What each symbol does to the elements:
Z477: ^>Z27, &>Z722, ~>Z391, *>Z963, +>Z698, %>Z305, §>Z638
Z722: ^>Z862, &>Z477, ~>Z285, *>Z677, +>Z879, %>Z708, §>Z313
Z274: ^>Z177, &>Z194, ~>Z995, *>Z879, +>Z677, %>Z525, §>Z597
Z935: ^>Z224, &>Z580, ~>Z130, *>Z549, +>Z592, %>Z738, §>Z813
Z224: ^>Z935, &>Z430, ~>Z769, *>Z836, +>Z949, %>Z714, §>Z418
Z418: ^>Z813, &>Z582, ~>Z776, *>Z258, +>Z842, %>Z804, §>Z224
Z549: ^>Z836, &>Z681, ~>., *>Z935, +>Z43, %>., §>Z941
Z391: ^>Z82, &>Z285, ~>Z477, *>Z138, +>Z344, %>Z881, §>Z936
Z949: ^>Z592, &>Z642, ~>Z342, *>Z100, +>Z224, %>Z643, §>Z842
Z166: ^>Z138, &>Z314, ~>Z263, *>Z82, +>Z135, %>Z874, §>Z392
Z580: ^>Z430, &>Z935, ~>Z980, *>Z681, +>Z700, %>Z807, §>Z916
Z959: ^>Z172, &>Z399, ~>Z100, *>Z342, +>Z875, %>Z638, §>Z305
Z314: ^>Z432, &>Z166, ~>Z105, *>Z629, +>Z438, %>Z886, §>Z729
Z338: ^>Z66, &>Z704, ~>Z454, *>Z525, +>Z708, %>Z879, §>Z509
Z916: ^>Z582, &>Z813, ~>Z21, *>Z231, +>Z886, %>Z438, §>Z580
Z294: ^>Z881, &>Z128, ~>Z851, *>Z874, +>Z941, %>Z82, §>Z43
Z187: ^>Z69, &>Z969, ~>Z392, *>., +>., %>Z443, §>Z263
Z385: ^>Z980, &>Z769, ~>Z430, *>Z509, +>Z830, %>Z597, §>Z525
Z171: ^>., &>Z597, ~>Z714, *>., +>Z69, %>Z769, §>Z194
Z769: ^>Z130, &>Z385, ~>Z224, *>Z875, +>Z342, %>Z171, §>Z776
Z801: ^>Z62, &>Z273, ~>Z253, *>Z729, +>Z117, %>Z356, §>Z629
Z642: ^>Z700, &>Z949, ~>Z830, *>Z490, +>Z430, %>Z560, §>Z573
Z86: ^>Z708, &>Z851, ~>Z128, *>Z229, +>Z66, %>Z862, §>Z653
Z592: ^>Z949, &>Z700, ~>Z443, *>Z43, +>Z935, %>Z392, §>Z874
Z273: ^>Z936, &>Z801, ~>., *>Z392, +>., %>Z43, §>Z82
Z443: ^>Z342, &>Z107, ~>Z592, *>Z172, +>Z130, %>Z187, §>Z486
Z82: ^>Z391, &>Z629, ~>Z27, *>Z166, +>Z303, %>Z294, §>Z273
Z881: ^>Z294, &>Z679, ~>Z305, *>Z842, +>Z258, %>Z391, §>Z100
Z313: ^>Z253, &>Z638, ~>Z62, *>Z147, +>Z524, %>Z399, §>Z722
Z488: ^>Z807, &>Z714, ~>Z597, *>Z168, +>Z560, %>Z430, §>Z995
Z253: ^>Z313, &>., ~>Z801, *>Z969, +>., %>Z653, §>Z862
Z836: ^>Z549, &>Z712, ~>Z875, *>Z224, +>Z100, %>Z215, §>Z258
Z147: ^>Z969, &>Z69, ~>Z560, *>Z313, +>Z597, %>Z830, §>Z677
Z830: ^>Z107, &>Z342, ~>Z642, *>Z399, +>Z385, %>Z147, §>Z252
Z138: ^>Z166, &>Z432, ~>Z963, *>Z391, +>Z804, %>Z842, §>Z643
Z980: ^>Z385, &>Z130, ~>Z580, *>Z860, +>Z107, %>Z127, §>Z21
Z194: ^>Z122, &>Z274, ~>Z804, *>Z698, +>Z963, %>Z776, §>Z171
Z258: ^>Z941, &>Z454, ~>Z704, *>Z418, +>Z881, %>Z344, §>Z836
Z128: ^>Z679, &>Z294, ~>Z86, *>Z886, +>Z231, %>Z629, §>Z356
Z874: ^>Z842, &>Z886, ~>Z486, *>Z294, +>Z813, %>Z166, §>Z592
Z804: ^>Z135, &>Z995, ~>Z194, *>Z344, +>Z138, %>Z418, §>Z714
Z21: ^>Z525, &>Z664, ~>Z916, *>Z66, +>Z229, %>Z177, §>Z980
Z661: ^>Z704, &>Z66, ~>Z941, *>Z664, +>Z851, %>., §>.
Z43: ^>Z100, &>Z356, ~>Z172, *>Z592, +>Z549, %>Z273, §>Z294
Z432: ^>Z314, &>Z138, ~>Z677, *>Z285, +>Z995, %>Z573, §>Z560
Z573: ^>Z886, &>Z842, ~>Z252, *>Z679, +>Z582, %>Z432, §>Z642
Z653: ^>Z399, &>Z172, ~>Z356, *>Z107, +>Z860, %>Z253, §>Z86
Z27: ^>Z477, &>Z862, ~>Z82, *>Z263, +>., %>Z851, §>.
Z344: ^>Z303, &>Z647, ~>Z698, *>Z804, +>Z391, %>Z258, §>Z215
Z679: ^>Z128, &>Z881, ~>Z708, *>Z573, +>Z454, %>Z285, §>Z490
Z638: ^>., &>Z313, ~>Z936, *>Z69, +>., %>Z959, §>Z477
Z252: ^>Z229, &>Z593, ~>Z573, *>Z708, +>Z525, %>Z677, §>Z830
Z677: ^>Z105, &>Z963, ~>Z432, *>Z722, +>Z274, %>Z252, §>Z147
Z857: ^>Z879, &>., ~>Z581, *>Z177, +>Z862, %>Z66, §>.
Z305: ^>Z851, &>Z708, ~>Z881, *>Z593, +>Z704, %>Z477, §>Z959
Z231: ^>Z454, &>Z941, ~>Z66, *>Z916, +>Z128, %>Z581, §>Z681
Z525: ^>Z21, &>Z776, ~>Z582, *>Z338, +>Z252, %>Z274, §>Z385
Z969: ^>Z147, &>Z187, ~>Z729, *>Z253, +>Z127, %>Z107, §>Z105
Z698: ^>., &>Z879, ~>Z344, *>Z194, +>Z477, %>Z704, §>.
Z862: ^>Z722, &>Z27, ~>Z629, *>Z105, +>Z857, %>Z86, §>Z253
Z486: ^>Z593, &>Z229, ~>Z874, *>Z851, +>Z664, %>Z263, §>Z443
Z738: ^>Z714, &>Z807, ~>., *>., +>Z392, %>Z935, §>Z135
Z342: ^>Z443, &>Z830, ~>Z949, *>Z959, +>Z769, %>Z69, §>Z593
Z647: ^>Z581, &>Z344, ~>Z879, *>Z995, +>Z285, %>Z454, §>Z168
Z704: ^>Z661, &>Z338, ~>Z258, *>Z776, +>Z305, %>Z698, §>Z875
Z229: ^>Z252, &>Z486, ~>Z886, *>Z86, +>Z21, %>Z105, §>Z107
Z62: ^>Z801, &>Z936, ~>Z313, *>Z560, +>Z168, %>Z490, §>Z285
Z168: ^>Z117, &>Z215, ~>Z524, *>Z488, +>Z62, %>Z712, §>Z647
Z560: ^>Z729, &>Z643, ~>Z147, *>Z62, +>Z488, %>Z642, §>Z432
Z215: ^>., &>Z168, ~>., *>Z714, +>Z936, %>Z836, §>Z344
Z681: ^>Z712, &>Z549, ~>Z860, *>Z580, +>Z356, %>Z117, §>Z231
Z392: ^>Z643, &>Z729, ~>Z187, *>Z273, +>Z738, %>Z592, §>Z166
Z581: ^>Z647, &>Z303, ~>Z857, *>Z438, +>Z629, %>Z231, §>Z117
Z708: ^>Z86, &>Z305, ~>Z679, *>Z252, +>Z338, %>Z722, §>Z399
Z172: ^>Z959, &>Z653, ~>Z43, *>Z443, +>., %>., §>Z851
Z700: ^>Z642, &>Z592, ~>Z107, *>Z356, +>Z580, %>Z729, §>Z886
Z875: ^>., &>Z509, ~>Z836, *>Z769, +>Z959, %>., §>Z704
Z712: ^>Z681, &>Z836, ~>Z509, *>Z430, +>Z490, %>Z168, §>Z454
Z66: ^>Z338, &>Z661, ~>Z231, *>Z21, +>Z86, %>Z857, §>Z860
Z130: ^>Z769, &>Z980, ~>Z935, *>., +>Z443, %>., §>Z664
Z438: ^>Z995, &>Z135, ~>Z177, *>Z581, +>Z314, %>Z916, §>Z807
Z860: ^>Z509, &>., ~>Z681, *>Z980, +>Z653, %>., §>Z66
Z356: ^>Z490, &>Z43, ~>Z653, *>Z700, +>Z681, %>Z801, §>Z128
Z729: ^>Z560, &>Z392, ~>Z969, *>Z801, +>Z807, %>Z700, §>Z314
Z127: ^>Z597, &>., ~>Z807, *>., +>Z969, %>Z980, §>Z177
Z593: ^>Z486, &>Z252, ~>Z842, *>Z305, +>Z776, %>Z963, §>Z342
Z105: ^>Z677, &>Z263, ~>Z314, *>Z862, +>Z177, %>Z229, §>Z969
Z69: ^>Z187, &>Z147, ~>Z643, *>Z638, +>Z171, %>Z342, §>Z963
Z842: ^>Z874, &>Z573, ~>Z593, *>Z881, +>Z418, %>Z138, §>Z949
Z399: ^>Z653, &>Z959, ~>Z490, *>Z830, +>Z509, %>Z313, §>Z708
Z813: ^>Z418, &>Z916, ~>Z664, *>Z941, +>Z874, %>Z135, §>Z935
Z851: ^>Z305, &>Z86, ~>Z294, *>Z486, +>Z661, %>Z27, §>Z172
Z995: ^>Z438, &>Z804, ~>Z274, *>Z647, +>Z432, %>Z582, §>Z488
Z177: ^>Z274, &>Z122, ~>Z438, *>Z857, +>Z105, %>Z21, §>Z127
Z886: ^>Z573, &>Z874, ~>Z229, *>Z128, +>Z916, %>Z314, §>Z700
Z879: ^>Z857, &>Z698, ~>Z647, *>Z274, +>Z722, %>Z338, §>Z524
Z776: ^>Z664, &>Z525, ~>Z418, *>Z704, +>Z593, %>Z194, §>Z769
Z509: ^>Z860, &>Z875, ~>Z712, *>Z385, +>Z399, %>Z524, §>Z338
Z490: ^>Z356, &>Z100, ~>Z399, *>Z642, +>Z712, %>Z62, §>Z679
Z524: ^>., &>., ~>Z168, *>Z597, +>Z313, %>Z509, §>Z879
Z941: ^>Z258, &>Z231, ~>Z661, *>Z813, +>Z294, %>Z303, §>Z549
Z107: ^>Z830, &>Z443, ~>Z700, *>Z653, +>Z980, %>Z969, §>Z229
Z597: ^>Z127, &>Z171, ~>Z488, *>Z524, +>Z147, %>Z385, §>Z274
Z582: ^>Z916, &>Z418, ~>Z525, *>Z454, +>Z573, %>Z995, §>Z430
Z664: ^>Z776, &>Z21, ~>Z813, *>Z661, +>Z486, %>Z122, §>Z130
Z117: ^>Z168, &>., ~>., *>Z807, +>Z801, %>Z681, §>Z581
Z629: ^>Z285, &>Z82, ~>Z862, *>Z314, +>Z581, %>Z128, §>Z801
Z454: ^>Z231, &>Z258, ~>Z338, *>Z582, +>Z679, %>Z647, §>Z712
Z135: ^>Z804, &>Z438, ~>Z122, *>Z303, +>Z166, %>Z813, §>Z738
Z122: ^>Z194, &>Z177, ~>Z135, *>., +>Z263, %>Z664, §>.
Z643: ^>Z392, &>Z560, ~>Z69, *>Z936, +>Z714, %>Z949, §>Z138
Z936: ^>Z273, &>Z62, ~>Z638, *>Z643, +>Z215, %>Z100, §>Z391
Z263: ^>Z963, &>Z105, ~>Z166, *>Z27, +>Z122, %>Z486, §>Z187
Z807: ^>Z488, &>Z738, ~>Z127, *>Z117, +>Z729, %>Z580, §>Z438
Z100: ^>Z43, &>Z490, ~>Z959, *>Z949, +>Z836, %>Z936, §>Z881
Z430: ^>Z580, &>Z224, ~>Z385, *>Z712, +>Z642, %>Z488, §>Z582
Z714: ^>Z738, &>Z488, ~>Z171, *>Z215, +>Z643, %>Z224, §>Z804
Z285: ^>Z629, &>Z391, ~>Z722, *>Z432, +>Z647, %>Z679, §>Z62
Z303: ^>Z344, &>Z581, ~>., *>Z135, +>Z82, %>Z941, §>.
Z963: ^>Z263, &>Z677, ~>Z138, *>Z477, +>Z194, %>Z593, §>Z69

The rows follow the links: the fewer symbols apart two elements are, the more alike their rows tend to be.

Each row is also shifted at random along 8 hidden directions that mean nothing.

Some elements, each with a row of numbers:
Z82 -> (-24, 14, 29, 6, 25, 16, 23, 7, -10, 16, -9, 36, -13, -22, 9, 13, 9, -2, 2, -2, 3, -2, -11, -2, 9, -1, 6, 8, -18, -20, 6, 14, -20, 11, -7, -21, -9, -10, -15)
Z229 -> (8, 7, 7, 12, -1, 29, 6, -24, -16, -10, 3, 3, -37, -23, -16, -19, -10, -8, 7, 8, -7, 10, -5, -8, 3, -32, 5, -1, -12, -12, 20, -20, -26, -10, -10, -3, -30, 1, 20)
Z147 -> (-16, -12, -16, -2, -8, 13, -4, -45, 23, -32, 9, -37, -9, -10, 3, 9, 0, 4, -2, 8, 5, -11, 17, -23, 10, -11, -17, 0, 13, -4, -2, -12, 26, -3, -11, 17, 2, 20, 11)
Z314 -> (2, -12, 9, 12, -9, -26, -3, 25, -13, -6, 14, 0, 14, -4, 4, 14, 10, -19, 16, -28, 6, 8, 3, -15, 8, 9, -5, 9, -5, 10, -10, 7, 12, 5, 9, -12, 4, -9, -3)
Z851 -> (19, 2, -2, 4, 2, 8, 28, -1, -12, 8, 8, 28, -23, -16, 4, -6, 5, -13, 6, 0, -7, -15, -9, -2, 17, 5, -22, 2, 15, -16, 9, -13, -18, 5, 2, -13, -14, -6, -1)
Z488 -> (-8, 10, -7, 30, -25, 5, -29, 23, 7, -9, -16, 7, 4, 11, 1, -29, -14, 19, -4, 19, 11, 3, -20, 23, -24, -7, 21, -6, -5, -3, -2, 37, -4, -6, 5, 10, -4, 8, -5)
Z130 -> (-15, 0, 1, -15, 6, -1, -5, -4, 13, -6, 1, 8, 23, 17, 2, 13, -8, -2, 8, -13, -14, 1, -10, 3, 3, -1, 1, 5, 32, 30, -9, -19, 15, -1, -4, 9, 2, 4, 9)
Z681 -> (-20, 21, 7, 7, 44, 5, -20, 8, 14, 32, -6, 11, 15, -2, -28, -11, 0, 5, -2, -3, -2, 30, 21, 2, -11, -19, 37, 23, -56, -5, -20, 39, -16, 12, -9, -30, -24, 2, 3)
Z647 -> (18, 4, 7, -9, 13, -27, -4, 19, -14, 14, 0, -24, 0, 15, -5, 1, 3, -1, -6, 8, 6, 9, 30, -8, -10, -17, 5, -13, -19, -1, 14, -4, -5, -5, 0, 10, 17, -9, -9)
Z294 -> (22, -4, 5, -22, 30, -18, 0, 21, 0, 8, 12, 12, -7, 24, -12, 19, 12, -1, 4, -16, -10, -7, 2, -11, 19, -25, -14, -9, 10, 4, 4, -19, -22, 18, -9, -15, -1, -20, 9)
Z215 -> (-19, 6, 16, 1, 7, 4, 11, 13, 9, 6, -19, 30, 9, -6, 25, -1, 10, 9, -4, 7, 4, -26, 1, 6, 14, 20, -15, 12, -7, -8, -22, 36, 12, 10, -5, 2, 4, 0, -21)
Z941 -> (-17, 3, 0, -15, 19, -14, 10, 16, 7, 21, 17, 24, -9, 25, -8, -3, 6, -5, 10, -12, -26, -14, 16, 1, 24, 6, -29, 10, 6, 5, -26, -5, -4, 14, -17, -21, -5, -3, 3)
Z128 -> (42, -7, -19, 6, -4, -33, -12, 37, -5, 12, 16, 2, 13, 17, -19, -11, 15, -8, 6, -16, 0, -1, 10, 5, 7, 5, -11, 1, -4, 8, -5, 9, -9, 19, 12, -30, -2, -3, 3)
Z172 -> (76, 1, 1, -13, 7, 7, 5, 2, -7, 4, 0, 6, 4, 5, -11, -6, 7, -2, 4, -13, -1, -10, 18, 9, 14, 4, -7, 20, 4, -5, -14, -9, -10, 10, -3, -11, -3, -7, -1)
Z560 -> (-19, -7, -23, 10, 1, -2, -13, 0, 15, -10, 0, -23, -2, -2, -6, -2, -3, 11, -4, 14, 14, 10, -11, -11, 0, -15, 6, -10, -5, -16, 4, 15, 4, 10, 10, 5, 0, 7, 5)
Z303 -> (-6, 5, 1, -6, -13, -2, -5, 7, -8, -3, 5, 16, -3, 34, -3, 11, 2, -5, 12, -9, 0, -5, -3, 20, -7, 0, -3, -12, 23, -1, 5, -16, -7, -4, -14, -3, 2, -3, -10)
Z524 -> (-10, 7, -19, 16, -16, -12, -7, 7, 23, 2, -10, 13, 19, -11, 16, -7, -3, 11, -14, 28, -1, 0, -14, 3, -18, 13, 0, -10, 28, -2, 37, 24, 15, -3, 5, 19, 2, 24, -9)
Z642 -> (-12, -11, 14, 24, -10, 18, 11, 1, -11, -30, -5, 16, -29, -21, 17, -2, 3, 7, 1, 1, 0, -25, -20, 2, 12, 8, -6, -7, 0, -8, 0, 15, 23, -14, -19, 6, 8, 14, 11)
Z582 -> (6, 2, 8, 14, -15, 9, 3, 2, -13, 7, -4, 4, -20, -14, -19, -39, -3, 11, -12, 23, -13, -12, 10, 6, 4, -27, -1, 6, -22, -14, 20, 1, -9, -9, -3, 14, -2, -3, 11)
Z385 -> (15, -10, -9, -1, -25, 7, -3, -22, 7, -1, -1, -29, 19, -15, -8, -17, 5, 6, -12, 0, 1, -5, 34, 0, -5, 25, 4, 29, -19, 7, -18, 5, 35, -13, 12, 7, 13, 11, -5)
Z224 -> (-11, -4, -15, -25, 24, -8, -12, 9, 12, 18, -15, -15, 18, 1, -26, -17, -3, 25, -22, 22, 1, 13, -2, 7, -10, -30, 26, -1, -1, -4, 28, 8, -11, 15, 23, 18, 5, -2, 15)
Z69 -> (-10, 1, -21, -9, 12, -12, -10, 9, 14, -15, -7, -7, 4, 27, 20, 6, -12, 8, 3, 5, 6, 11, -42, -2, -5, -4, -11, -29, 30, 9, -11, -2, -10, 6, 11, 9, 1, 4, 13)
Z549 -> (-13, 12, -1, -13, 13, 26, -16, -5, 0, -3, 6, 6, -12, 26, -17, 7, -5, 9, 2, 10, -10, 12, -19, 24, -20, -33, 30, -39, 23, -10, 23, -21, -28, -6, -15, 7, -15, 0, 14)
Z122 -> (-15, -2, -10, -26, -2, -11, 14, -29, 11, 1, 1, -6, 13, 5, -2, 4, 7, -11, 8, -11, -20, -11, 32, -12, 31, -5, -39, 22, 31, 8, -2, -31, 7, 3, -7, 12, 3, 1, 5)
Z342 -> (2, -3, 2, -4, 9, 13, 5, -4, 15, 4, -25, 19, -5, -26, 2, -19, 2, 20, -12, 7, -11, -14, -19, -1, 16, 15, -11, 37, 2, -4, -7, 25, 5, 13, 10, -3, 1, 3, 10)
Z399 -> (48, 8, -5, 10, -5, -7, 2, 25, -2, -7, -15, 36, -21, -5, 12, -26, -6, 8, -16, 12, -22, -10, -19, 5, 8, 5, -9, -6, 5, -9, 10, 24, 3, 0, -5, -4, -3, 4, 12)
Z679 -> (25, -4, 25, 6, 1, -20, -10, 14, -7, -1, 5, -19, -10, 19, 4, 24, 1, -4, -9, -10, 9, -1, -2, -5, -12, 12, 8, -23, -24, 14, 2, -5, 1, -12, -1, -4, 16, -9, -9)
Z862 -> (-32, 13, 6, 4, -7, -2, -11, -19, 11, 0, 6, -9, 14, -14, 8, 39, 4, -21, 1, -26, 9, 18, 4, -11, -26, 26, 18, 7, -21, 15, -11, 1, 9, -9, 6, -25, -1, 2, -15)
Z490 -> (7, -5, -6, -2, 19, -11, -13, 14, 8, -7, 10, -13, -15, 25, -3, 8, -3, 8, -7, -9, -2, 6, -5, -5, -4, 5, -1, -19, -14, 5, -22, 4, 12, 7, -16, -12, 5, 12, 7)
Z661 -> (23, 8, 6, -12, -5, -1, 13, -2, -5, 22, -2, 14, 15, -2, -8, -8, 3, -10, 0, 0, -13, -6, 12, 7, 1, 9, -8, 14, 8, 5, 5, -13, -8, -3, 9, -8, -4, -7, -7)
Z177 -> (-28, 11, 5, 1, 19, -28, 2, 16, -7, -2, 10, 19, -1, 20, 15, 6, -17, -17, 15, -10, -19, 31, -6, -14, 9, -25, -13, -16, 18, 21, 7, -19, 1, -8, -14, 11, -13, -2, 22)
Z769 -> (7, 4, -19, -18, 7, -10, -13, 21, 20, 18, -13, 14, 1, 24, -7, -37, -17, 19, -9, 12, -10, 8, -10, 16, 7, -3, -9, 20, 4, 6, -36, 23, -14, 25, 15, -8, -5, 3, 11)
Z127 -> (9, 4, 4, 7, -8, 19, -11, -25, 20, -5, -1, 4, 9, -8, -10, -17, 2, -6, 13, -5, -2, -2, 40, 5, 16, -3, -9, 43, -17, 4, -44, 15, 6, 2, -14, -7, -10, 7, -5)
Z62 -> (14, 2, 14, 7, 11, 13, 0, -14, 6, -15, -5, -1, -15, -3, 7, 5, 9, 7, 3, 9, 5, -12, 23, -10, 12, -2, -8, -1, -28, -18, -28, 14, 8, 2, -26, -1, 6, 4, -5)
Z830 -> (27, 1, 1, 16, 0, 16, -7, -1, 0, 2, -11, -3, -17, -17, -1, -27, -11, 5, -5, 0, 3, 8, -5, 0, 3, 11, 7, 24, -30, -2, -29, 24, -3, -6, 4, -10, -6, 3, 10)
Z963 -> (-2, 1, 7, -17, -1, -4, 0, -11, 4, -14, -18, 4, -20, 4, 11, 1, -3, 4, -4, 3, -5, -10, -6, -12, 12, -7, -31, 5, 14, -6, -7, -13, -6, 8, -3, 12, 10, -9, 5)
Z573 -> (-37, -17, -2, 3, -8, -5, -1, 0, 6, -14, 17, -28, -11, -8, 0, 7, -3, -1, -9, 1, -1, -6, -11, -16, -5, 1, -6, -17, 0, 10, 14, -11, 17, -12, 11, 7, 5, 11, 11)

Start here and follow the symbols in turn, left to right. Where do you end up?
Answers are names.
(7, 9, 1, 0, 4, -17, -9, -7, 8, -1, -4, -6, -9, -5, 13, -3, 1, 1, -12, 4, -4, 1, 9, -26, -9, -2, -15, 5, -9, -5, 9, 3, 1, -5, -7, -2, 10, 4, 0)
+ & & § *: Z597
(17, 6, 3, -2, -12, 8, 21, -2, -5, -8, -6, 23, -29, -5, 13, -5, 1, 7, -9, 16, -20, -24, -23, 7, 7, 14, -24, -12, 24, -7, 18, -10, -4, -7, -3, 8, 0, 3, -5)
% + * ^ ^: Z194
(-65, -6, 5, -6, -1, 10, 2, -13, 23, -21, -6, 14, -32, 0, 3, 4, 1, 15, -8, 8, -18, -35, -28, -8, 19, -6, -25, -13, 13, 0, 8, -5, 3, 3, -10, 6, 2, 2, 12)
& ~ % & ~: Z138
(13, 5, 19, -13, 26, 0, 23, 1, -13, 29, -20, 3, -1, -24, -3, -13, -7, 8, -19, 24, -16, 4, 2, -11, 7, -33, -4, 8, -3, -1, 38, -11, -17, 2, 13, 32, 6, -19, 9)
+ & § & * §: Z305
(21, 21, 9, -9, 8, 27, -1, -9, 0, 14, -22, 16, -22, -4, -7, -22, -7, 19, -13, 24, -11, 1, 1, 24, -11, -12, 11, 5, -15, -22, 1, 10, -21, -8, -9, 3, -7, -1, 6)
& § & * % &: Z274
(-12, 13, -10, -9, 5, 5, -10, -4, -4, 18, -8, 1, -18, 18, -6, -17, -20, 11, -17, 22, -9, 12, -23, 17, -29, -10, 15, -23, 2, -7, 15, -9, -31, -1, 5, 7, -7, 1, 4)
~ + ~ * + ~: Z418
(-11, -23, -17, -14, 0, 22, -9, -35, 5, -14, 17, -33, 13, -7, -22, 21, 13, 2, 4, -12, 6, -10, 1, -2, -2, -15, 13, -9, 21, -2, 16, -36, 9, 0, 6, 7, -2, 9, 7)
~ + + & ~ ^ +: Z430
(4, 4, -16, 3, 18, -23, -4, 27, 2, 15, -4, -5, 15, 10, 0, -12, -6, 14, -11, 25, 9, 19, -1, -5, -8, -23, 7, -19, -6, -7, 12, 22, -9, 12, 0, 12, -4, 9, -2)
^ ^ § %: Z454
(-8, 7, -1, -7, 8, -18, -12, 17, -1, 15, -3, 3, 6, 27, -6, 4, -3, 14, -16, 13, -6, 0, -18, 11, -26, -12, 9, -37, 11, 5, 27, -8, -18, 1, 11, 13, 8, -3, -4)
% ~ + * § *: Z638
(-4, 1, -12, 14, -30, -24, 7, 22, 10, 14, 16, 28, 30, -18, 5, -6, 4, -18, 5, -9, -14, -7, -1, 11, -8, 44, -8, 11, 19, 17, 17, 16, 17, -6, 24, -13, -2, 14, -13)
^ § ^ *: Z980
(-9, 13, 18, 3, -3, -8, 3, 2, 1, 17, -22, 1, 7, -27, 6, -17, -1, 1, -13, 9, 1, 1, 22, -15, 2, -3, 2, 37, -27, 3, 6, 20, -2, -5, 10, 6, 6, -4, -3)
% * § § &: Z704
(10, 17, -5, -3, 28, -6, -8, -1, 23, 8, -8, 13, 13, -16, -1, 6, 9, -1, 1, 0, 1, 18, 14, -20, 7, -9, 6, 32, -19, -10, -2, 28, -6, 14, -8, -14, -15, 7, 6)
~ & & & %: Z43
(12, -3, 15, 13, -4, 5, 2, -6, -13, -25, -4, -14, -37, 4, 0, -8, 1, 4, 6, 1, 1, -15, 15, -10, 24, -15, -20, 2, -18, -13, -15, -1, 2, -13, -24, 6, 6, -3, 7)
& ~ % ~ ~ ~: Z842
(3, 12, 6, -3, -12, 18, -3, -10, -9, 6, -17, 4, -6, -12, 4, 6, 12, 12, -13, 9, 16, -13, -9, 14, -20, 4, 19, -7, -6, -29, 26, -2, -22, -1, 7, 2, 10, -8, -15)
* § & % %: Z560
(10, -18, -21, 6, -24, 1, 5, -9, 14, -11, 24, -19, 20, -6, 5, 16, 23, -9, 19, -18, 15, -18, 32, -6, 13, 45, -18, 24, 1, -2, -34, 11, 38, 10, -7, -23, 2, 10, -26)
* * % % ~: Z253
(19, 0, 34, 8, 8, 31, 24, -26, -19, -14, 0, -5, -4, -31, 15, 29, 3, -20, 15, -18, -4, 6, 9, -11, 10, -6, 14, 16, -23, 9, -4, -6, 26, -25, -12, 3, 4, -4, 2)
% % * * * % ~: Z801
(25, -5, 13, 2, 16, -28, -1, 50, -13, 14, -12, 19, 50, 10, 11, 20, 4, -1, 15, -12, 15, 13, -5, 9, 4, -8, 11, -4, 15, 22, -2, 15, 0, 14, 18, 8, 12, -20, -13)
§ + % % § + &: Z807
(-40, -8, -11, -9, 15, 11, -20, -18, 21, -7, 12, -22, 7, 3, -29, 2, 0, 1, 4, 2, -10, 13, 14, -4, 0, -43, 15, -4, 0, 1, 15, -8, 1, -5, -9, 10, -11, 14, 25)
% ~ + *: Z253
